Below are the code and all the weights of a small trained network. Each question names an input and a class and asks about switching units off, where a switched-off unit gives its printed mean instead of its output.

import numpy as np


def w(rows, s, z=0):
    codes = np.array(rows[::2]) - 128.0
    scale = np.full(codes.shape[1], s)
    scale[-1] = z or s
    return codes * scale


def f(y):
    return np.maximum(y, 0)


def log_softmax(a):
    a = a - a.max(-1, keepdims=True)
    return a - np.log(np.exp(a).sum(-1, keepdims=True))


def net(x, mask):
    res = np.array(x, float).reshape(1, 4) / 4 @ E
    y = f(res @ A[0][:, :-1].T + A[0][:, -1])
    res = res + np.where(mask, y, B[0][:, -1]) @ B[0][:, :-1]
    return log_softmax(res[-1] @ U[:, :-1].T + U[:, -1])


A, B = {}, {}
E = w([
[219,120,247,149],'x0',
[64,254,144,26],'x1',
[168,21,143,3],'x2',
[200,194,67,44],'x3',
],0.0069)
A[0] = w([
[255,145,120,66,156],'n1',
[151,111,115,93,88],'n2',
[39,114,163,160,3],'n3',
[109,159,80,203,80],'n4',
[94,173,111,74,111],'n5',
[128,133,85,168,119],'n6',
[187,34,228,178,187],'n7',
[148,139,149,139,80],'n8',
[70,100,56,85,170],'n9',
[133,164,235,84,154],'n10',
],0.017,0.0025)
B[0] = w([
[232,164,117,96,204],'n1',
[150,155,126,124,154],'n2',
[187,155,117,79,168],'n3',
[166,98,120,186,188],'n4',
[115,77,138,169,186],'n5',
[104,117,159,152,162],'n6',
[198,106,116,251,251],'n7',
[130,106,113,98,143],'n8',
[69,154,141,67,194],'n9',
[72,140,128,48,186],'n10',
],0.027,0.016)
U = w([
[161,173,143,76,180],'0',
[16,113,181,89,1],'1',
[127,74,149,247,154],'2',
],0.012,0.00062)

Each question gives the input, the list of numbers given to net, and the class t.
The units are the neurons (one row each of A and B). Each row of codes is followed by its name. A weight is (code - 128) times the scale printed after its matrix; where a second scale follows, it is the last column's (A, B and U).
mask holds one flag per neuron, in row order. A switched-off neuron (its flag False) gives its mean, the last column of its row in B, instead of its output. The means were averaged over made-up inputs and are rounded, as every weight is.
A unit's drop is (log p(t) with every unit on - log p(t) with that unit switched off) / (log p(t) with every unit on - log p(t) with every unit switched off).
The circuit of an input: a set's keep is (log p(t) with only the set's units on - log p(t) with every unit switched off) / (log p(t) with every unit on - log p(t) with every unit switched off). Starting from all 10 units, units are removed one at a time, each time the one whose removal leaves the highest keep (on an exact tie, the one counted first), for as long as the keep stays at least 0.8.
circuit, biggest first: the units of the circuit, biggest drop first
top k neurons: the k neurons with the biggest drops, biggest first
drop when u is switched off: that unit's drop, to one decimal
input [3,-3,7,7], class 0: circuit, biggest first : n1
input [8,8,-7,-5], class 1: top 3 neurons : n10; n1; n7
input [2,5,-4,4], class 0: top 2 neurons : n7; n9
input [6,4,-5,-5], class 0: top 2 neurons : n10; n3
input [6,3,-4,-1], class 0: top 2 neurons : n10; n9
input [-8,6,0,7], class 1: top 2 neurons : n9; n7
input [-7,2,-3,-1], class 1: top 3 neurons : n7; n9; n1
input [-5,0,0,-3], class 1: top 2 neurons : n7; n1
input [-4,-2,3,2], class 0: top 2 neurons : n7; n10
input [5,4,-7,3], class 1: drop when n3 is switched off : 0.1
input [-6,0,2,-4], class 1: drop when n7 is switched off : 0.3
input [-1,4,7,0], class 0: drop when n2 is switched off : 0.1
